Below is a small trained network, with its code and all its weights. Each question gives an input and a class and asks what happens when units are switched off, that is, made to give their printed mean instead of their output.

import numpy as np


def w(rows, s, z=0):
    codes = np.array(rows[::2]) - 128.0
    scale = np.full(codes.shape[1], s)
    scale[-1] = z or s
    return codes * scale


def f(y):
    return y / 2 * (1 + np.tanh(0.7978845608 * (y + 0.044715 * y**3)))


def log_softmax(a):
    a = a - a.max(-1, keepdims=True)
    return a - np.log(np.exp(a).sum(-1, keepdims=True))


def net(x, mask):
    res = np.array(x, float).reshape(1, 7) / 4 @ E
    y = f(res @ A[0][:, :-1].T + A[0][:, -1])
    res = res + np.where(mask, y, B[0][:, -1]) @ B[0][:, :-1]
    return log_softmax(res[-1] @ U[:, :-1].T + U[:, -1])


A, B = {}, {}
E = w([
[67,90,172,69,60,44,101,130,112,145,173,139],'x0',
[148,122,200,92,112,172,143,82,79,93,94,58],'x1',
[77,70,138,87,158,164,188,150,173,57,108,175],'x2',
[101,85,132,154,125,145,67,68,103,167,54,207],'x3',
[216,121,147,86,112,148,36,131,193,96,133,151],'x4',
[47,186,121,117,145,131,59,194,92,72,83,104],'x5',
[105,139,149,101,143,135,131,161,189,246,64,93],'x6',
],0.011)
A[0] = w([
[100,105,184,92,72,92,119,164,97,146,152,131,74],'N1',
[75,97,154,116,168,143,178,171,141,85,106,166,120],'N2',
[159,142,94,157,170,170,144,136,138,109,97,110,85],'N3',
[87,173,114,96,124,119,89,181,119,106,76,107,40],'N4',
[86,88,127,82,104,103,95,125,138,144,170,120,9],'N5',
[82,146,142,90,157,114,168,161,186,209,102,101,162],'N6',
[107,134,81,95,150,115,103,157,116,106,89,97,5],'N7',
[124,109,85,194,142,87,111,189,195,142,159,174,75],'N8',
[162,156,141,99,125,113,156,178,149,119,177,87,85],'N9',
[115,194,154,152,122,107,74,168,99,123,113,100,96],'N10',
[113,119,97,165,126,115,162,106,53,62,192,122,138],'N11',
[99,170,119,169,111,119,163,104,60,167,134,99,201],'N12',
[187,133,115,89,115,145,7,113,223,100,160,125,77],'N13',
[47,159,145,127,180,141,56,144,109,79,143,105,14],'N14',
[178,63,159,162,112,111,203,98,142,187,161,112,21],'N15',
[187,167,86,158,154,176,136,117,131,94,86,140,51],'N16',
[187,193,115,168,65,83,83,118,83,164,134,105,86],'N17',
[146,134,120,168,185,162,129,129,129,135,134,113,36],'N18',
[171,95,118,131,110,132,169,81,170,170,178,126,23],'N19',
[104,80,157,77,152,138,179,147,182,70,107,174,113],'N20',
[125,137,177,105,160,123,107,152,180,210,99,100,141],'N21',
[83,144,40,150,139,96,124,164,133,139,146,143,147],'N22',
[164,121,130,90,150,104,163,61,136,150,146,151,30],'N23',
[173,148,97,137,132,94,105,95,95,52,160,188,105],'N24',
[97,122,181,123,69,86,134,148,140,128,146,126,52],'N25',
[78,73,120,155,123,143,101,55,75,151,57,177,145],'N26',
[185,142,105,180,195,153,152,159,133,97,106,114,50],'N27',
[97,120,208,115,121,149,173,90,53,105,114,83,111],'N28',
[110,75,145,88,75,76,96,130,106,99,185,138,122],'N29',
[133,170,119,96,131,108,217,192,133,99,177,50,12],'N30',
[47,121,77,159,176,120,183,109,112,156,153,120,90],'N31',
[184,129,215,89,92,164,100,103,123,83,94,84,142],'N32',
[161,141,202,85,141,129,154,127,128,138,62,69,173],'N33',
[158,131,78,112,138,87,94,180,164,133,146,198,52],'N34',
],0.011,0.0029)
B[0] = w([
[78,127,94,163,144,183,143,138,95,180,111,94,208],'N1',
[135,223,185,79,89,107,129,86,158,161,206,154,215],'N2',
[39,171,89,136,134,139,124,145,79,160,124,97,196],'N3',
[116,88,110,57,171,111,159,77,128,88,78,127,206],'N4',
[76,147,91,155,149,144,102,135,93,189,126,93,182],'N5',
[170,142,119,144,60,130,165,177,62,83,112,184,236],'N6',
[127,83,87,119,137,136,136,55,130,118,123,136,168],'N7',
[185,176,181,161,203,48,105,129,68,139,111,75,218],'N8',
[134,87,151,119,146,163,56,123,172,142,63,182,195],'N9',
[129,137,130,94,172,113,163,55,144,122,143,172,205],'N10',
[179,100,117,136,78,136,152,163,88,103,133,164,246],'N11',
[90,149,153,190,91,112,181,127,206,97,187,164,225],'N12',
[83,38,87,191,2,76,184,132,213,87,168,116,251],'N13',
[132,82,99,77,166,84,162,39,119,110,95,167,217],'N14',
[101,93,113,104,184,99,146,60,119,84,122,157,222],'N15',
[80,133,76,149,118,154,111,136,90,175,131,111,211],'N16',
[156,232,168,114,113,170,102,72,190,188,189,167,234],'N17',
[87,113,101,143,126,168,104,100,124,174,136,101,169],'N18',
[118,99,115,60,184,127,139,91,118,117,94,120,203],'N19',
[130,225,169,128,100,143,116,75,150,171,211,141,233],'N20',
[181,126,125,103,76,170,155,157,62,120,125,180,227],'N21',
[159,115,167,127,145,110,145,121,104,104,133,91,220],'N22',
[109,120,83,53,195,115,141,67,119,115,56,127,175],'N23',
[190,110,117,112,115,145,136,148,81,128,131,168,234],'N24',
[64,136,87,154,136,165,87,114,90,208,115,98,184],'N25',
[157,48,178,125,153,167,38,201,204,120,93,130,251],'N26',
[73,147,97,134,125,168,118,127,90,179,94,112,211],'N27',
[161,151,131,154,152,92,128,156,121,87,142,66,212],'N28',
[71,155,101,142,139,185,148,169,73,174,111,135,235],'N29',
[130,79,151,112,175,156,25,204,208,107,90,179,233],'N30',
[91,85,119,175,89,73,148,161,189,113,159,89,216],'N31',
[162,150,159,176,151,75,136,146,124,124,119,65,230],'N32',
[163,130,132,167,130,94,143,151,101,118,141,101,204],'N33',
[138,115,174,168,189,86,128,157,105,119,153,59,201],'N34',
],0.0091,0.012)
U = w([
[58,144,66,156,135,185,109,160,82,190,97,96,59],'0',
[133,101,89,67,182,100,159,60,130,112,83,161,70],'1',
[154,93,148,134,152,158,3,202,194,131,75,173,96],'2',
[103,105,104,175,70,90,183,165,197,111,140,107,254],'3',
[189,156,163,168,173,67,122,170,89,121,117,48,97],'4',
[154,216,157,106,106,152,119,93,169,166,171,173,141],'5',
[207,130,92,126,74,153,156,195,48,114,108,202,178],'6',
],0.012,0.0029)

Each question gives the input, the list of numbers given to net, and the class t.
The units are the neurons (one row each of A and B). Each row of codes is followed by its name. A weight is (code - 128) times the scale printed after its matrix; where a second scale follows, it is the last column's (A, B and U).
mask holds one flag per neuron, in row order. A switched-off neuron (its flag False) gives its mean, the last column of its row in B, instead of its output. The means were averaged over made-up inputs and are rounded, as every weight is.
A unit's drop is (log p(t) with every unit on - log p(t) with that unit switched off) / (log p(t) with every unit on - log p(t) with every unit switched off).
The circuit of an input: a set's keep is (log p(t) with only the set's units on - log p(t) with every unit switched off) / (log p(t) with every unit on - log p(t) with every unit switched off). Starting from the 12 units with the biggest drops (on a tie, the unit counted first), units are removed one at a time, each time the one whose removal leaves the highest keep (on an exact tie, the one counted first), for as long as the keep stays at least 0.8.
units of the circuit, in order: the units of the circuit, biggest drop first
k most important neurons: the k neurons with the biggest drops, biggest first
drop of u: that unit's drop, to one decimal
input [5,5,0,2,-7,7,3], class 1: 4 most important neurons	N14; N4; N13; N10
input [-3,1,4,6,-5,6,7], class 6: units of the circuit, in order	N6
input [1,8,-3,8,1,-7,1], class 2: 3 most important neurons	N26; N8; N14
input [3,-4,-3,1,5,-1,5], class 3: 3 most important neurons	N13; N24; N11
input [-4,4,2,7,3,-6,0], class 2: 3 most important neurons	N26; N14; N4
input [4,-6,4,4,2,0,-1], class 4: units of the circuit, in order	N8; N34
input [6,1,-1,-8,2,-6,1], class 2: 2 most important neurons	N30; N9
input [-5,-6,8,-6,-3,-2,2], class 5: 3 most important neurons	N2; N20; N26
input [1,1,-3,-2,-5,-5,1], class 1: 3 most important neurons	N15; N13; N19
input [4,-3,-6,2,-5,-4,3], class 5: 2 most important neurons	N17; N13
input [-2,-2,-8,0,6,3,-1], class 5: 3 most important neurons	N17; N31; N10
input [4,1,-8,6,7,-8,-7], class 1: 4 most important neurons	N23; N19; N15; N20
input [2,-4,4,5,5,-6,4], class 1: 4 most important neurons	N30; N23; N19; N15
input [6,-1,5,2,8,-5,-5], class 3: units of the circuit, in order	N13
input [3,-1,1,1,-5,-7,8], class 6: 3 most important neurons	N6; N21; N14
input [1,4,-6,-4,-6,-5,4], class 3: 3 most important neurons	N12; N20; N2
input [5,-4,-4,1,0,-5,-1], class 0: units of the circuit, in order	N29; N5
input [8,6,8,7,-7,4,-7], class 0: drop of N13	0.2
input [7,-2,-6,-4,6,-6,2], class 0: drop of N29	0.1
input [5,7,-1,-7,1,3,-2], class 2: units of the circuit, in order	N30
input [-7,-5,4,2,7,-6,4], class 0: drop of N16	0.2
